Here is a tiny trained network, its code and every weight. The questions are about switching its units off for an input and a target symbol, where a switched-off unit gives its printed mean instead of its output.

import numpy as np


def w(rows, s, z=0):
    codes = np.array(rows[::2]) - 128.0
    scale = np.full(codes.shape[1], s)
    scale[-1] = z or s
    return codes * scale


def softmax(a):
    e = np.exp(a - a.max(-1, keepdims=True))
    return e / e.sum(-1, keepdims=True)


def log_softmax(a):
    a = a - a.max(-1, keepdims=True)
    return a - np.log(np.exp(a).sum(-1, keepdims=True))


def net(x, mask):
    ids = ['ΔΘΞΩαζηλστ'.index(c) for c in x.split()]
    T = len(ids)
    res = E[ids] + P[:T]
    u = 0
    for l in range(2):
        r = res
        for j in range(3):
            rows = slice(3 * j, 3 * j + 3)
            q, k, v = (r @ M[l][rows].T for M in (Q, K, V))
            z = softmax(np.where(np.tri(T) > 0, q @ k.T / 3**0.5, -1e9)) @ v
            o = O[l][rows]
            res = res + np.where(mask[u + j], z, o[:, -1]) @ o[:, :-1]
        u += 3
    return log_softmax(res[-1] @ U[:, :-1].T + U[:, -1])


Q, K, V, O = {}, {}, {}, {}
E = w([
[142,182,122,1],'Δ',
[162,173,221,132],'Θ',
[102,137,120,90],'Ξ',
[92,127,134,99],'Ω',
[92,64,145,152],'α',
[96,56,126,45],'ζ',
[80,180,90,101],'η',
[107,137,129,96],'λ',
[101,124,134,106],'σ',
[99,128,132,102],'τ',
],0.014)
P = w([
[2,155,195,102],'0',
[151,111,129,109],'1',
[158,102,136,104],'2',
[150,108,143,97],'3',
[137,102,160,97],'4',
[123,118,157,82],'5',
[125,117,168,83],'6',
[123,119,164,82],'7',
[122,111,187,68],'8',
[122,123,190,66],'9',
],0.0054)
Q[0] = w([
[155,198,120,178],'0.h1',
[195,115,200,192],'0.h1',
[99,241,30,133],'0.h1',
[212,75,8,148],'0.h2',
[109,161,235,141],'0.h2',
[149,252,154,224],'0.h2',
[72,182,228,164],'0.h3',
[69,85,113,38],'0.h3',
[142,130,119,142],'0.h3',
],0.018)
K[0] = w([
[97,145,97,173],'0.h1',
[139,162,177,254],'0.h1',
[69,116,32,63],'0.h1',
[222,128,71,194],'0.h2',
[65,119,152,118],'0.h2',
[98,209,161,214],'0.h2',
[69,142,184,166],'0.h3',
[202,130,189,98],'0.h3',
[119,124,105,125],'0.h3',
],0.023)
V[0] = w([
[69,27,150,96],'0.h1',
[41,208,103,184],'0.h1',
[111,98,140,218],'0.h1',
[155,82,98,25],'0.h2',
[68,231,23,161],'0.h2',
[132,116,133,113],'0.h2',
[2,107,53,125],'0.h3',
[102,175,128,126],'0.h3',
[100,72,117,145],'0.h3',
],0.0084)
O[0] = w([
[192,65,128,158,237],'0.h1',
[183,197,87,151,73],'0.h1',
[99,168,95,185,61],'0.h1',
[2,124,83,75,254],'0.h2',
[121,117,128,238,10],'0.h2',
[111,128,119,114,157],'0.h2',
[231,95,61,72,137],'0.h3',
[138,85,160,119,140],'0.h3',
[149,147,100,105,133],'0.h3',
],0.008,0.0038)
Q[1] = w([
[119,178,137,247],'1.h1',
[47,146,220,37],'1.h1',
[45,98,96,64],'1.h1',
[182,9,32,95],'1.h2',
[172,176,32,126],'1.h2',
[96,203,178,147],'1.h2',
[121,89,175,43],'1.h3',
[164,128,142,246],'1.h3',
[227,137,119,182],'1.h3',
],0.012)
K[1] = w([
[207,165,116,217],'1.h1',
[133,113,173,6],'1.h1',
[79,151,137,96],'1.h1',
[57,64,80,57],'1.h2',
[101,190,72,56],'1.h2',
[184,175,150,165],'1.h2',
[119,151,188,126],'1.h3',
[67,76,57,150],'1.h3',
[59,126,101,187],'1.h3',
],0.016)
V[1] = w([
[75,39,109,159],'1.h1',
[140,154,149,113],'1.h1',
[133,249,93,51],'1.h1',
[88,177,123,55],'1.h2',
[190,137,236,77],'1.h2',
[151,162,111,57],'1.h2',
[240,114,68,66],'1.h3',
[76,86,42,182],'1.h3',
[68,119,96,80],'1.h3',
],0.012)
O[1] = w([
[40,135,159,50,195],'1.h1',
[160,138,136,171,128],'1.h1',
[190,152,243,219,155],'1.h1',
[132,164,168,18,168],'1.h2',
[44,33,117,33,241],'1.h2',
[100,146,122,35,189],'1.h2',
[36,159,90,220,222],'1.h3',
[20,41,157,63,2],'1.h3',
[93,141,255,118,146],'1.h3',
],0.0088,0.009)
U = w([
[129,131,175,122,61],'Δ',
[192,108,100,76,186],'Θ',
[120,170,122,105,38],'Ξ',
[134,132,105,109,100],'Ω',
[121,30,97,137,240],'α',
[106,131,127,80,10],'ζ',
[127,254,57,124,250],'η',
[137,136,112,110,181],'λ',
[133,128,109,109,106],'σ',
[133,132,108,111,136],'τ',
],0.0091,0.0027)

Each question gives the input, a string of symbols that net reads in full, and the target symbol t.
The units are the heads (3 rows each of Q, K, V and O). Each row of codes is followed by its name. A weight is (code - 128) times the scale printed after its matrix; where a second scale follows, it is the last column's (O and U).
mask holds one flag per head, layer by layer. A switched-off head (its flag False) gives its mean, the last column of its rows in O, instead of its output. The means were averaged over made-up inputs and are rounded, as every weight is.
A unit's drop is (log p(t) with every unit on - log p(t) with that unit switched off) / (log p(t) with every unit on - log p(t) with every unit switched off).
The circuit of an input: a set's keep is (log p(t) with only the set's units on - log p(t) with every unit switched off) / (log p(t) with every unit on - log p(t) with every unit switched off). Starting from all 6 units, units are removed one at a time, each time the one whose removal leaves the highest keep (on an exact tie, the one counted first), for as long as the keep stays at least 0.8.
circuit, biggest first: the units of the circuit, biggest drop first
most important unit: the unit with the biggest drop
which heads matter: for each layer, one digit per head in row order, 1 if its drop is at least 0.15 and else 0, layers parted by /
input η η Θ α τ Ω ζ Ξ, target α: most important unit : 0.h3
input α Δ α η η τ ζ α Θ, target η: circuit, biggest first : [0.h3; 1.h3]
input η α α λ Θ α λ τ, target α: circuit, biggest first : [0.h2; 1.h2; 0.h3]
input Δ Δ α Δ Ω, target Δ: which heads matter : 000 / 101
input Θ ζ σ η, target Θ: circuit, biggest first : [1.h3; 0.h3]
input α α Θ λ ζ, target η: circuit, biggest first : [1.h3; 0.h3; 0.h2]
input Ξ η α α, target α: which heads matter : 110 / 011
input Θ ζ η α, target Θ: which heads matter : 001 / 001
input α α α ζ η, target ζ: which heads matter : 100 / 111
input α α Δ Ω λ λ α η α, target Δ: circuit, biggest first : [1.h1; 1.h3]
input Ξ τ η σ Δ α α Ξ, target Δ: circuit, biggest first : [1.h3; 1.h1; 0.h2]
input τ τ α α ζ α α λ α σ, target ζ: circuit, biggest first : [0.h1; 1.h1; 1.h3]
input Θ η α λ α η α λ τ α, target Θ: which heads matter : 011 / 001
input α Δ η α η, target Δ: most important unit : 1.h3
input α Θ α α η η α ζ λ, target η: circuit, biggest first : [1.h3; 0.h3]
input Θ Ξ η α Δ α η, target Θ: which heads matter : 011 / 001
input η Θ α η λ α λ, target α: which heads matter : 011 / 010
input α α λ λ α ζ α Ξ, target ζ: circuit, biggest first : [0.h1; 1.h1; 1.h2; 0.h2]
input α α α α ζ Θ Ξ, target η: circuit, biggest first : [1.h3; 0.h2]
input Δ ζ λ α, target ζ: which heads matter : 010 / 110
input α η α Θ ζ Ω, target η: which heads matter : 111 / 011
